Here is a tiny trained network, its code and every weight. The questions are about switching its units off for an input and a class, where a switched-off unit gives its printed mean instead of its output.

import numpy as np


def w(rows, s, z=0):
    codes = np.array(rows[::2]) - 128.0
    scale = np.full(codes.shape[1], s)
    scale[-1] = z or s
    return codes * scale


def f(y):
    return np.maximum(y, 0)


def log_softmax(a):
    a = a - a.max(-1, keepdims=True)
    return a - np.log(np.exp(a).sum(-1, keepdims=True))


def net(x, mask):
    res = np.array(x, float).reshape(1, 2) / 4 @ E
    y = f(res @ A[0][:, :-1].T + A[0][:, -1])
    res = res + np.where(mask, y, B[0][:, -1]) @ B[0][:, :-1]
    return log_softmax(res[-1] @ U[:, :-1].T + U[:, -1])


A, B = {}, {}
E = w([
[171,91,119,173,211,52,188,193,52,9,133],'x0',
[9,227,40,78,208,91,123,129,248,137,254],'x1',
],0.013)
A[0] = w([
[120,150,157,180,113,120,190,216,101,97,117,41],'n1',
[75,235,43,49,161,191,48,96,209,177,195,221],'n2',
[87,115,48,147,232,52,160,188,170,35,197,160],'n3',
[65,111,124,122,65,116,92,71,205,201,166,254],'n4',
[115,187,110,99,208,55,141,130,58,135,157,120],'n5',
[254,24,221,164,61,209,137,139,37,121,73,136],'n6',
],0.0084,0.006)
B[0] = w([
[78,170,145,110,133,5,112,59,121,121,142,153],'n1',
[138,148,127,141,119,182,185,65,168,215,189,240],'n2',
[114,168,71,19,165,139,161,210,159,63,226,217],'n3',
[174,120,151,142,90,156,140,36,71,170,128,199],'n4',
[119,139,89,88,109,97,199,123,162,117,92,167],'n5',
[139,149,169,207,166,63,106,95,24,123,50,254],'n6',
],0.011,0.029)
U = w([
[109,140,119,127,105,209,166,28,154,176,175,220],'0',
[135,80,79,153,150,166,56,144,138,125,137,20],'1',
[82,137,124,113,179,82,172,139,120,77,118,3],'2',
[81,95,132,156,94,108,114,139,190,117,133,22],'3',
[87,138,53,55,138,148,181,247,183,113,169,192],'4',
[134,115,216,201,130,122,111,108,82,144,65,236],'5',
],0.011,0.0036)

Each question gives the input, the list of numbers given to net, and the class t.
The units are the neurons (one row each of A and B). Each row of codes is followed by its name. A weight is (code - 128) times the scale printed after its matrix; where a second scale follows, it is the last column's (A, B and U).
mask holds one flag per neuron, in row order. A switched-off neuron (its flag False) gives its mean, the last column of its row in B, instead of its output. The means were averaged over made-up inputs and are rounded, as every weight is.
A unit's drop is (log p(t) with every unit on - log p(t) with that unit switched off) / (log p(t) with every unit on - log p(t) with every unit switched off).
The circuit of an input: a set's keep is (log p(t) with only the set's units on - log p(t) with every unit switched off) / (log p(t) with every unit on - log p(t) with every unit switched off). Starting from all 6 units, units are removed one at a time, each time the one whose removal leaves the highest keep (on an exact tie, the one counted first), for as long as the keep stays at least 0.8.
units of the circuit, in order: the units of the circuit, biggest drop first
unit that matters most: the unit with the biggest drop
k most important neurons: the k neurons with the biggest drops, biggest first
drop of u: that unit's drop, to one decimal
input [5,0], class 4: units of the circuit, in order	[n6; n3]
input [1,1], class 4: unit that matters most	n6
input [3,-1], class 2: 3 most important neurons	[n4; n2; n6]
input [-2,-1], class 5: 3 most important neurons	[n2; n3; n5]
input [1,6], class 4: 2 most important neurons	[n3; n6]
input [1,3], class 4: 2 most important neurons	[n6; n3]
input [-1,-1], class 5: drop of n2	1.0
input [1,-1], class 5: drop of n3	2.4
input [-7,-3], class 5: drop of n3	0.6
input [7,8], class 4: drop of n5	0.0
